Below is a small trained network, with its code and all its weights. Each question gives an input and a target symbol and asks what happens when units are switched off, that is, made to give their printed mean instead of their output.

import numpy as np


def w(rows, s, z=0):
    codes = np.array(rows[::2]) - 128.0
    scale = np.full(codes.shape[1], s)
    scale[-1] = z or s
    return codes * scale


def f(y):
    return np.maximum(y, 0)


def softmax(a):
    e = np.exp(a - a.max(-1, keepdims=True))
    return e / e.sum(-1, keepdims=True)


def log_softmax(a):
    a = a - a.max(-1, keepdims=True)
    return a - np.log(np.exp(a).sum(-1, keepdims=True))


def net(x, mask):
    ids = ['αγδεθλμξπστφ'.index(c) for c in x.split()]
    T = len(ids)
    res = E[ids] + P[:T]
    q, k, v = (res @ M[0].T for M in (Q, K, V))
    z = softmax(np.where(np.tri(T) > 0, q @ k.T / 2**0.5, -1e9)) @ v
    res = res + np.where(mask[0], z, O[0][:, -1]) @ O[0][:, :-1]
    y = f(res @ A[0][:, :-1].T + A[0][:, -1])
    res = res + np.where(mask[1:13], y, B[0][:, -1]) @ B[0][:, :-1]
    return log_softmax(res[-1] @ U[:, :-1].T + U[:, -1])


Q, K, V, O, A, B = {}, {}, {}, {}, {}, {}
E = w([
[101,147,125],'α',
[172,146,146],'γ',
[190,100,101],'δ',
[124,146,86],'ε',
[74,122,123],'θ',
[105,158,48],'λ',
[87,153,102],'μ',
[168,175,88],'ξ',
[221,60,167],'π',
[138,104,138],'σ',
[69,90,78],'τ',
[120,5,162],'φ',
],0.018)
P = w([
[145,140,134],'0',
[169,88,81],'1',
[175,42,84],'2',
[170,42,94],'3',
[180,25,104],'4',
[136,16,149],'5',
[248,139,3],'6',
],0.0044)
Q[0] = w([
[91,40,133],'h1',
[192,85,2],'h1',
],0.0057)
K[0] = w([
[97,117,42],'h1',
[95,1,152],'h1',
],0.0091)
V[0] = w([
[155,249,2],'h1',
[216,208,108],'h1',
],0.0083)
O[0] = w([
[122,216,23,2],'h1',
[159,195,251,53],'h1',
],0.011,0.0011)
A[0] = w([
[104,94,155,206],'n1',
[159,74,75,76],'n2',
[84,60,146,104],'n3',
[43,138,47,85],'n4',
[250,150,151,128],'n5',
[117,148,54,163],'n6',
[115,192,129,154],'n7',
[150,85,133,170],'n8',
[138,70,109,87],'n9',
[113,86,131,123],'n10',
[197,137,136,254],'n11',
[57,121,96,146],'n12',
],0.013,0.0056)
B[0] = w([
[110,84,63,218],'n1',
[148,138,253,217],'n2',
[144,166,37,229],'n3',
[206,193,173,214],'n4',
[85,87,177,241],'n5',
[108,113,186,220],'n6',
[92,151,139,169],'n7',
[103,172,17,232],'n8',
[140,204,211,214],'n9',
[192,139,98,195],'n10',
[21,150,78,255],'n11',
[213,61,205,195],'n12',
],0.0065,0.0073)
U = w([
[136,135,137,4],'α',
[73,97,57,250],'γ',
[199,105,177,215],'δ',
[184,177,121,80],'ε',
[189,121,114,122],'θ',
[130,107,97,33],'λ',
[73,9,186,148],'μ',
[185,52,62,76],'ξ',
[83,114,219,35],'π',
[165,157,159,120],'σ',
[82,178,89,85],'τ',
[145,160,102,110],'φ',
],0.011,0.0046)

Each question gives the input, a string of symbols that net reads in full, and the target symbol t.
The units are the heads (2 rows each of Q, K, V and O) and the neurons (one row each of A and B). Each row of codes is followed by its name. A weight is (code - 128) times the scale printed after its matrix; where a second scale follows, it is the last column's (O, A, B and U).
mask holds one flag per unit, heads first, then neurons. A switched-off unit (its flag False) gives its mean, the last column of its rows in O or B, instead of its output. The means were averaged over made-up inputs and are rounded, as every weight is.
A unit's drop is (log p(t) with every unit on - log p(t) with that unit switched off) / (log p(t) with every unit on - log p(t) with every unit switched off).
The circuit of an input: a set's keep is (log p(t) with only the set's units on - log p(t) with every unit switched off) / (log p(t) with every unit on - log p(t) with every unit switched off). Starting from the 12 units with the biggest drops (on a tie, the unit counted first), units are removed one at a time, each time the one whose removal leaves the highest keep (on an exact tie, the one counted first), for as long as the keep stays at least 0.8.
circuit, biggest first: the units of the circuit, biggest drop first
top k neurons: the k neurons with the biggest drops, biggest first
drop when u is switched off: that unit's drop, to one decimal
input δ ξ ξ δ μ π δ, target μ: circuit, biggest first : [n5; h1]
input δ ξ φ, target ξ: circuit, biggest first : [n3; n10; h1]
input α φ ε γ φ δ τ, target ξ: circuit, biggest first : [h1; n3; n10]
input π α δ π γ, target μ: circuit, biggest first : [h1; n5; n4]
input α φ γ λ, target ξ: top 2 neurons : [n3; n1]
input μ τ μ λ σ σ φ, target ξ: circuit, biggest first : [n3; h1]
input δ ξ ξ, target τ: circuit, biggest first : [h1; n11; n12]
input ξ α γ τ ε σ, target γ: top 2 neurons : [n4; n12]
input ε γ μ ε π, target μ: circuit, biggest first : [n5]
input δ μ γ ε σ, target γ: top 3 neurons : [n4; n12; n2]
input π δ δ, target μ: top 3 neurons : [n5; n3; n4]
input δ α π, target μ: drop when n5 is switched off : 0.9
input φ λ λ, target ξ: drop when n5 is switched off : 0.1
input φ δ τ φ ε, target ξ: drop when n3 is switched off : 0.3
